Below is a small trained network, with its code and all its weights. Each question gives an input and a class and asks what happens when units are switched off, that is, made to give their printed mean instead of their output.

import numpy as np


def w(rows, s, z=0):
    codes = np.array(rows[::2]) - 128.0
    scale = np.full(codes.shape[1], s)
    scale[-1] = z or s
    return codes * scale


def f(y):
    return y / 2 * (1 + np.tanh(0.7978845608 * (y + 0.044715 * y**3)))


def log_softmax(a):
    a = a - a.max(-1, keepdims=True)
    return a - np.log(np.exp(a).sum(-1, keepdims=True))


def net(x, mask):
    res = np.array(x, float).reshape(1, 8) / 4 @ E
    y = f(res @ A[0][:, :-1].T + A[0][:, -1])
    res = res + np.where(mask, y, B[0][:, -1]) @ B[0][:, :-1]
    return log_softmax(res[-1] @ U[:, :-1].T + U[:, -1])


A, B = {}, {}
E = w([
[185,180,253,33],'x0',
[133,127,131,129],'x1',
[131,131,129,129],'x2',
[126,129,125,127],'x3',
[59,86,252,210],'x4',
[131,124,130,126],'x5',
[61,21,92,23],'x6',
[130,123,128,125],'x7',
],0.0056)
A[0] = w([
[129,170,77,91,13],'n0',
[87,113,154,119,28],'n1',
[126,64,82,187,59],'n2',
[154,150,208,69,58],'n3',
[95,145,190,120,45],'n4',
[196,179,125,41,109],'n5',
[71,91,127,76,73],'n6',
[41,77,206,162,66],'n7',
[94,130,145,148,19],'n8',
[136,194,138,180,33],'n9',
[198,110,176,107,64],'n10',
[91,61,133,84,86],'n11',
[126,125,81,200,27],'n12',
[162,42,140,110,58],'n13',
[105,94,66,158,70],'n14',
[75,93,129,80,77],'n15',
[173,174,70,94,18],'n16',
[152,133,212,46,82],'n17',
[122,171,174,75,45],'n18',
[90,88,233,215,80],'n19',
[126,92,191,136,51],'n20',
[71,108,73,190,33],'n21',
[140,105,105,154,223],'n22',
[70,89,144,67,165],'n23',
[161,126,163,96,35],'n24',
[165,254,159,224,49],'n25',
[78,91,124,84,64],'n26',
[152,147,149,91,7],'n27',
[152,147,176,89,57],'n28',
[63,122,183,162,64],'n29',
[58,80,123,63,87],'n30',
[133,113,101,151,184],'n31',
[152,87,84,143,1],'n32',
],0.0094,0.0071)
B[0] = w([
[220,171,5,125,111],'n0',
[198,124,85,120,99],'n1',
[41,207,104,171,144],'n2',
[28,134,89,212,171],'n3',
[74,111,40,132,118],'n4',
[95,66,103,107,230],'n5',
[215,219,176,182,152],'n6',
[179,95,35,41,194],'n7',
[161,153,39,115,95],'n8',
[208,217,108,191,127],'n9',
[119,214,87,210,129],'n10',
[183,159,161,179,167],'n11',
[130,242,86,208,125],'n12',
[187,218,129,178,114],'n13',
[100,131,100,103,144],'n14',
[212,206,147,200,147],'n15',
[195,131,1,116,133],'n16',
[47,110,109,186,204],'n17',
[75,186,56,205,129],'n18',
[152,92,57,48,225],'n19',
[117,133,73,77,121],'n20',
[64,232,90,199,145],'n21',
[82,104,179,107,253],'n22',
[138,156,150,147,239],'n23',
[96,197,31,189,108],'n24',
[219,136,197,150,224],'n25',
[229,203,139,209,138],'n26',
[130,176,66,130,101],'n27',
[54,180,42,200,131],'n28',
[148,153,25,106,145],'n29',
[219,182,183,161,188],'n30',
[74,126,150,131,198],'n31',
[191,220,34,204,99],'n32',
],0.0094,0.0041)
U = w([
[112,114,196,152,255],'0',
[34,181,134,228,64],'1',
[255,178,224,200,28],'2',
[104,92,211,141,179],'3',
[189,119,50,48,44],'4',
[89,101,226,135,140],'5',
[101,107,214,136,146],'6',
],0.0099,0.0097)

Each question gives the input, the list of numbers given to net, and the class t.
The units are the neurons (one row each of A and B). Each row of codes is followed by its name. A weight is (code - 128) times the scale printed after its matrix; where a second scale follows, it is the last column's (A, B and U).
mask holds one flag per neuron, in row order. A switched-off neuron (its flag False) gives its mean, the last column of its row in B, instead of its output. The means were averaged over made-up inputs and are rounded, as every weight is.
A unit's drop is (log p(t) with every unit on - log p(t) with that unit switched off) / (log p(t) with every unit on - log p(t) with every unit switched off).
The circuit of an input: a set's keep is (log p(t) with only the set's units on - log p(t) with every unit switched off) / (log p(t) with every unit on - log p(t) with every unit switched off). Starting from the 12 units with the biggest drops (on a tie, the unit counted first), units are removed one at a time, each time the one whose removal leaves the highest keep (on an exact tie, the one counted first), for as long as the keep stays at least 0.8.
circuit, biggest first: the units of the circuit, biggest drop first
top k neurons: the k neurons with the biggest drops, biggest first
drop when u is switched off: that unit's drop, to one decimal
input [-5,7,-3,0,-8,5,-8,-7], class 2: circuit, biggest first -> (n25)
input [-7,-1,6,-3,8,1,-7,-1], class 4: circuit, biggest first -> (n19; n7)
input [5,-4,-2,-4,-6,6,7,7], class 2: circuit, biggest first -> (n30; n6; n15)
input [-7,1,-4,0,-3,-3,0,3], class 1: circuit, biggest first -> (n21; n2)
input [3,0,-1,6,7,-5,5,-6], class 4: circuit, biggest first -> (n7; n19)
input [7,1,-8,4,6,-5,-3,5], class 1: circuit, biggest first -> (n3; n17; n28)
input [-6,-5,7,7,-3,-6,-8,-5], class 2: top 2 neurons -> (n25; n9)
input [-6,3,2,-2,7,-4,-6,7], class 4: circuit, biggest first -> (n19; n7)
input [8,-2,4,-3,-8,-2,6,-7], class 1: top 2 neurons -> (n17; n3)
input [7,0,-8,6,4,3,1,-4], class 1: top 2 neurons -> (n3; n17)
input [0,-2,8,-5,7,-5,3,3], class 4: drop when n29 is switched off -> 0.1
input [-1,5,6,-1,4,7,7,1], class 2: drop when n30 is switched off -> 0.1
input [-7,2,-6,3,-4,-1,5,6], class 1: drop when n21 is switched off -> 0.3
input [-4,-1,1,7,8,-7,7,7], class 4: circuit, biggest first -> (n7)
input [8,3,8,-4,6,0,1,-6], class 1: drop when n17 is switched off -> 0.1
